Here is a tiny trained network, its code and every weight. The questions are about switching its units off for an input and a class, where a switched-off unit gives its printed mean instead of its output.

import numpy as np


def w(rows, s, z=0):
    codes = np.array(rows[::2]) - 128.0
    scale = np.full(codes.shape[1], s)
    scale[-1] = z or s
    return codes * scale


def norm(h):
    return h / np.sqrt((h * h).mean(-1, keepdims=True) + 1e-5)


def f(y):
    return np.maximum(y, 0)


def log_softmax(a):
    a = a - a.max(-1, keepdims=True)
    return a - np.log(np.exp(a).sum(-1, keepdims=True))


def net(x, mask):
    res = np.array(x, float).reshape(1, 8) / 4 @ E
    u = 0
    for l in range(3):
        y = f(norm(res) @ A[l][:, :-1].T + A[l][:, -1])
        res = res + np.where(mask[u : u + 6], y, B[l][:, -1]) @ B[l][:, :-1]
        u += 6
    return log_softmax(norm(res)[-1] @ U[:, :-1].T + U[:, -1])


A, B = {}, {}
E = w([
[118,118,100,120,155,112,249,153,87],'x0',
[172,132,91,89,149,191,124,117,113],'x1',
[64,119,164,71,158,149,107,169,92],'x2',
[143,193,95,127,144,98,99,205,135],'x3',
[130,130,131,127,127,130,131,129,129],'x4',
[129,131,130,127,126,128,128,125,130],'x5',
[132,124,132,127,128,128,129,133,129],'x6',
[127,128,128,128,124,130,130,128,130],'x7',
],0.0017)
A[0] = w([
[114,131,75,146,128,130,223,119,127,45],'0.n0',
[219,93,46,14,210,218,126,85,114,6],'0.n1',
[52,84,183,153,109,41,162,116,152,22],'0.n2',
[63,47,161,59,117,172,117,160,34,46],'0.n3',
[134,44,231,144,146,177,172,4,68,7],'0.n4',
[77,115,170,176,134,8,126,150,165,26],'0.n5',
],0.0025,0.0012)
B[0] = w([
[148,65,176,79,160,94,132,140,92,202],'0.n0',
[78,173,177,254,44,166,140,155,71,235],'0.n1',
[127,172,114,191,87,230,148,135,65,199],'0.n2',
[132,183,146,146,179,111,166,77,196,214],'0.n3',
[70,87,21,86,75,114,119,188,205,250],'0.n4',
[148,167,125,147,99,243,133,134,70,201],'0.n5',
],0.0033,0.002)
A[1] = w([
[134,108,157,137,106,162,46,72,179,2],'1.n0',
[9,103,240,19,179,127,101,148,71,86],'1.n1',
[251,71,54,177,68,56,158,55,198,55],'1.n2',
[240,99,93,227,50,68,178,31,101,20],'1.n3',
[139,171,82,132,161,88,188,211,67,149],'1.n4',
[154,135,148,153,101,134,19,94,211,19],'1.n5',
],0.0019,0.00063)
B[1] = w([
[147,67,144,107,131,80,125,98,37,198],'1.n0',
[209,179,88,192,163,167,169,36,217,212],'1.n1',
[3,187,160,44,210,167,95,123,166,238],'1.n2',
[41,213,204,108,224,206,107,146,180,248],'1.n3',
[174,75,141,124,94,101,59,91,149,245],'1.n4',
[172,50,181,78,137,83,161,83,38,234],'1.n5',
],0.0022,0.0015)
A[2] = w([
[85,180,163,110,224,142,122,101,192,1],'2.n0',
[169,190,48,116,130,72,57,251,128,143],'2.n1',
[147,75,139,111,178,64,213,136,102,71],'2.n2',
[154,86,148,108,115,85,50,91,106,67],'2.n3',
[88,106,168,114,74,180,52,103,150,222],'2.n4',
[99,90,114,170,122,162,245,147,105,198],'2.n5',
],0.0026,0.00074)
B[2] = w([
[159,180,112,130,206,108,178,140,188,185],'2.n0',
[50,12,101,119,73,150,197,40,163,207],'2.n1',
[196,112,172,72,129,80,4,118,105,171],'2.n2',
[166,109,143,82,185,71,153,190,72,166],'2.n3',
[181,140,96,127,145,73,186,190,87,234],'2.n4',
[192,145,142,126,126,84,13,137,111,253],'2.n5',
],0.0031,0.0027)
U = w([
[235,86,185,62,165,22,58,134,37,176],'0',
[114,198,150,254,43,230,129,151,42,252],'1',
[110,235,138,121,249,141,175,105,239,68],'2',
[38,2,22,83,46,110,168,105,202,2],'3',
],0.0071,0.00098)

Each question gives the input, the list of numbers given to net, and the class t.
The units are the neurons (one row each of A and B). Each row of codes is followed by its name. A weight is (code - 128) times the scale printed after its matrix; where a second scale follows, it is the last column's (A, B and U).
mask holds one flag per neuron, layer by layer. A switched-off neuron (its flag False) gives its mean, the last column of its row in B, instead of its output. The means were averaged over made-up inputs and are rounded, as every weight is.
A unit's drop is (log p(t) with every unit on - log p(t) with that unit switched off) / (log p(t) with every unit on - log p(t) with every unit switched off).
The circuit of an input: a set's keep is (log p(t) with only the set's units on - log p(t) with every unit switched off) / (log p(t) with every unit on - log p(t) with every unit switched off). Starting from the 12 units with the biggest drops (on a tie, the unit counted first), units are removed one at a time, each time the one whose removal leaves the highest keep (on an exact tie, the one counted first), for as long as the keep stays at least 0.8.
circuit, biggest first: the units of the circuit, biggest drop first
top k neurons: the k neurons with the biggest drops, biggest first
top k neurons in layer l: the k neurons of layer l with the biggest drops, biggest first
drop when u is switched off: that unit's drop, to one decimal
input [-4,-3,-8,-8,6,0,-6,-2], class 2: top neuron -> (1.n3)
input [-5,-5,3,-8,6,8,-6,-4], class 3: top 2 neurons -> (0.n4; 0.n1)
input [-2,-6,7,-4,4,-2,5,8], class 2: top 2 neurons -> (0.n3; 0.n1)
input [7,2,6,-6,6,-7,-1,4], class 0: top 2 neurons -> (2.n5; 2.n2)
input [8,1,-4,6,4,7,-3,0], class 0: top 2 neurons -> (2.n2; 0.n4)
input [-8,0,-7,-2,-7,4,-7,0], class 0: circuit, biggest first -> (1.n5; 2.n3)
input [2,3,-8,-8,1,1,8,3], class 2: top 3 neurons -> (1.n3; 1.n2; 2.n1)
input [-1,-8,3,-8,0,-7,1,-5], class 1: top 2 neurons -> (0.n2; 0.n5)
input [-6,-1,7,-2,-7,-2,-5,-1], class 2: circuit, biggest first -> (1.n1; 0.n3)
input [2,-1,-2,3,7,8,-7,-3], class 3: top 3 neurons in layer 2 -> (2.n1; 2.n5; 2.n4)
input [-5,-1,5,-6,-6,1,3,-5], class 3: top 2 neurons -> (0.n4; 2.n5)
input [-6,-2,8,-6,1,-3,-1,6], class 2: circuit, biggest first -> (0.n3; 1.n1)
input [-5,-7,-6,8,3,4,-1,-7], class 3: top 2 neurons -> (2.n1; 0.n1)
input [1,-8,4,5,-3,8,-3,-3], class 1: circuit, biggest first -> (0.n5)
input [-5,-2,-4,8,-3,3,8,-1], class 3: top 2 neurons -> (2.n1; 2.n5)
input [2,-8,4,-7,-2,2,1,4], class 1: top 3 neurons -> (0.n2; 0.n5; 2.n1)
input [4,4,2,5,-2,-5,0,2], class 3: top 3 neurons -> (2.n1; 1.n4; 0.n2)
input [-5,5,7,-3,-6,-4,5,8], class 2: circuit, biggest first -> (0.n3; 2.n0)
input [4,-5,-7,-1,2,7,4,5], class 2: top 3 neurons -> (1.n3; 0.n1; 1.n2)
input [6,3,2,-4,-3,5,5,5], class 0: circuit, biggest first -> (2.n5)
input [-7,3,7,8,-4,6,-3,-1], class 3: top 4 neurons -> (2.n1; 2.n5; 1.n3; 1.n2)
input [8,5,3,6,4,2,4,2], class 0: top 2 neurons -> (0.n4; 2.n2)
input [-6,7,8,6,-6,-7,4,6], class 2: top 4 neurons in layer 2 -> (2.n5; 2.n0; 2.n1; 2.n2)
input [2,-5,-5,-1,2,-3,-1,-4], class 1: top 3 neurons in layer 0 -> (0.n2; 0.n5; 0.n3)
input [7,-7,-7,-2,8,7,3,4], class 0: top 3 neurons in layer 0 -> (0.n0; 0.n1; 0.n3)
input [3,-6,-2,5,4,-2,-4,-4], class 1: top 3 neurons in layer 0 -> (0.n5; 0.n4; 0.n2)
input [0,3,5,2,-6,0,4,7], class 2: circuit, biggest first -> (0.n3)
input [-3,7,1,-1,-8,7,1,0], class 1: drop when 0.n1 is switched off -> 2.5
input [5,-8,-4,-6,7,-2,5,-5], class 1: drop when 0.n0 is switched off -> 0.0
